Each row has a name. After each piece below comes the name of the row it's from, unless a question asks for something else. Each question is about the rows just above it. Places in a row count from 1.

[-42,-467,386,227,-339,-528,-143,166,-490,-143,85,231,-13,294,40,350,-143,-48,6,-134,547,-259,-93,84,-15,-170,105,140,87,587,394,904,-373,234] : taguf
[302,216,121,314,-195,205,-362,-232,10,-273,341,57,641,94,446,-291,-232,-51,-672,414,-9,-186,-493,-340,302,508,-157,-66,0,361,-171,30,414,362] : kole
[386,85,231,-170,-93,-143,227,-373,-259,394,-143,-467,-135,87,-528,587,294,6,547,321,16,-260,-476,-358,182,432,-139,62,40,217,-209,62,253,420] : laz
[386,85,231,-170,-93,-143,227,-373,-259,394,-143,-467,-135,87,-528,587,294,6,547,-143,166,-339,-42,904,234,-490,350,-48,-13,40,140,84,105,-15] : vaz
[447,-91,460,-134,62,-269,-194,-689,-71,-256,-388,-378,465,147,-355,514,89,-166,555,-193,423,-32,163,645,154,-158,-92,246,40,-42,276,-327,206,-34] : fura
Repeated in vaz: => [-143]
tags:
[-93] -> J_415
[-13] -> J_451
[87] -> J_946
[39] -> J_935
[86] -> J_849
[40] -> J_763
Look up the entry of laz at place 29 in the table: => J_763
Which value appears more than once in taguf? => [-143]
q: [386,85,231,-170,-93,-143,227,-373,-259,394,-143,-467,-135,87,-528,587,294,6,547,321,16,-260,-476,-358,182,432,-139,62,40,217,-209,62,253,420] => laz
[-689,-388,-378,-355,-327,-269,-256,-194,-193,-166,-158,-134,-92,-91,-71,-42,-34,-32,40,62,89,147,154,163,206,246,276,423,447,460,465,514,555,645] is which row reordered? => fura
[84,105,-15,386,85,231,-170,-93,-143,227,-373,-259,394,-143,-467,-135,87,-528,587,294,6,547,-143,166,-339,-42,904,234,-490,350,-48,-13,40,140] is which row reordered? => vaz

[420,-432,243,742,7] : muzet
[360,-564,194,935,58] : zon
[514,-320,480,600,-73] : Pegis
[-320,480,600,515,-73] : Rupur
[358,-397,358,692,-8] : Loden
[-76,-45,-333,28,73] : kep
[106,-187,217,326,-1] : zelu
[283,-38,361,125,68] : kemoz
[-2,204,-144,-333,-31] : buru
[105,217,-1,326,-187] : zoged
Which row holds these entries in another order? [514,480,-320,600,-73] => Pegis
Put [-187,-1,106,217,326] back in order: which row is it? => zelu
Table of tags by key:
[-144] -> J_997
[-143] -> J_218
[-1] -> J_490
[-332] -> J_891
[480] -> J_205
[217] -> J_465
[-333] -> J_759
Join buru by its entry at place 3: => J_997
Repeated in Loden: => [358]

